Below are the code and all the weights of a small trained network. Each question names an input and a class and asks about switching units off, where a switched-off unit gives its printed mean instead of its output.

import numpy as np


def w(rows, s, z=0):
    codes = np.array(rows[::2]) - 128.0
    scale = np.full(codes.shape[1], s)
    scale[-1] = z or s
    return codes * scale


def f(y):
    return y / 2 * (1 + np.tanh(0.7978845608 * (y + 0.044715 * y**3)))


def log_softmax(a):
    a = a - a.max(-1, keepdims=True)
    return a - np.log(np.exp(a).sum(-1, keepdims=True))


def net(x, mask):
    res = np.array(x, float).reshape(1, 6) / 4 @ E
    y = f(res @ A[0][:, :-1].T + A[0][:, -1])
    res = res + np.where(mask, y, B[0][:, -1]) @ B[0][:, :-1]
    return log_softmax(res[-1] @ U[:, :-1].T + U[:, -1])


A, B = {}, {}
E = w([
[54,167,146,123],'x0',
[39,39,242,147],'x1',
[118,114,88,254],'x2',
[25,176,88,113],'x3',
[184,112,136,120],'x4',
[59,37,45,126],'x5',
],0.0094)
A[0] = w([
[124,173,207,227,198],'N0',
[97,218,112,184,192],'N1',
[89,176,229,30,137],'N2',
[93,198,66,128,66],'N3',
[41,138,52,177,90],'N4',
[143,21,88,96,186],'N5',
[91,187,122,91,52],'N6',
[237,152,101,95,160],'N7',
[113,5,115,93,138],'N8',
[217,125,178,211,78],'N9',
[187,209,117,12,105],'N10',
[227,92,136,236,225],'N11',
[33,199,193,2,184],'N12',
[60,175,72,146,69],'N13',
[105,213,119,81,212],'N14',
[188,162,128,218,119],'N15',
[123,10,108,212,253],'N16',
],0.0094,0.0039)
B[0] = w([
[77,94,156,148,207],'N0',
[77,99,102,212,195],'N1',
[201,58,162,116,223],'N2',
[124,112,61,145,173],'N3',
[107,108,58,134,210],'N4',
[106,194,132,42,206],'N5',
[136,102,105,106,150],'N6',
[172,221,129,98,243],'N7',
[121,157,151,49,211],'N8',
[134,130,172,170,201],'N9',
[233,165,100,73,249],'N10',
[82,197,164,153,242],'N11',
[187,11,150,125,249],'N12',
[101,72,99,172,178],'N13',
[215,119,92,155,203],'N14',
[123,173,160,187,192],'N15',
[1,152,147,28,254],'N16',
],0.009,0.0092)
U = w([
[216,54,200,116,110],'0',
[38,118,161,63,100],'1',
[102,96,1,192,148],'2',
[239,224,94,130,114],'3',
[133,195,165,33,254],'4',
[83,192,241,229,86],'5',
[158,134,70,110,63],'6',
[93,92,232,133,116],'7',
],0.0097,0.0062)

Each question gives the input, the list of numbers given to net, and the class t.
The units are the neurons (one row each of A and B). Each row of codes is followed by its name. A weight is (code - 128) times the scale printed after its matrix; where a second scale follows, it is the last column's (A, B and U).
mask holds one flag per neuron, in row order. A switched-off neuron (its flag False) gives its mean, the last column of its row in B, instead of its output. The means were averaged over made-up inputs and are rounded, as every weight is.
A unit's drop is (log p(t) with every unit on - log p(t) with that unit switched off) / (log p(t) with every unit on - log p(t) with every unit switched off).
The circuit of an input: a set's keep is (log p(t) with only the set's units on - log p(t) with every unit switched off) / (log p(t) with every unit on - log p(t) with every unit switched off). Starting from the 12 units with the biggest drops (on a tie, the unit counted first), units are removed one at a time, each time the one whose removal leaves the highest keep (on an exact tie, the one counted first), for as long as the keep stays at least 0.8.
units of the circuit, in order: the units of the circuit, biggest drop first
k most important neurons: the k neurons with the biggest drops, biggest first
drop of u: that unit's drop, to one decimal
input [0,0,2,1,-4,8], class 1: units of the circuit, in order -> [N16]
input [-2,2,-2,-8,0,-4], class 5: units of the circuit, in order -> [N11, N9, N12]
input [6,8,6,5,4,-8], class 7: units of the circuit, in order -> [N12, N2]
input [-7,6,-4,2,-3,-2], class 0: units of the circuit, in order -> [N2, N12]
input [-3,-5,-7,1,-1,5], class 3: units of the circuit, in order -> [N16, N10]
input [-8,4,-1,-2,2,-1], class 1: units of the circuit, in order -> [N10, N16]
input [0,2,0,0,2,3], class 1: units of the circuit, in order -> [N10, N16]
input [-8,-2,7,6,-7,-4], class 2: 2 most important neurons -> [N4, N3]
input [-7,4,7,2,-1,-1], class 1: 4 most important neurons -> [N16, N7, N14, N1]
input [-8,-2,0,5,-4,5], class 1: 3 most important neurons -> [N5, N16, N14]
input [4,-7,-8,7,3,1], class 3: 2 most important neurons -> [N10, N14]
input [4,5,7,5,4,0], class 2: 3 most important neurons -> [N4, N5, N1]
input [2,8,0,1,-3,-2], class 0: 3 most important neurons -> [N12, N2, N11]
input [-4,-1,-8,3,4,-3], class 3: units of the circuit, in order -> [N10]
input [4,-8,8,-2,-5,-5], class 5: 2 most important neurons -> [N15, N11]
input [1,-7,-8,8,3,-5], class 3: drop of N10 -> 0.3
input [-4,-1,-5,7,6,-4], class 3: drop of N13 -> 0.1
input [-3,1,0,-1,-5,7], class 1: drop of N7 -> 0.2
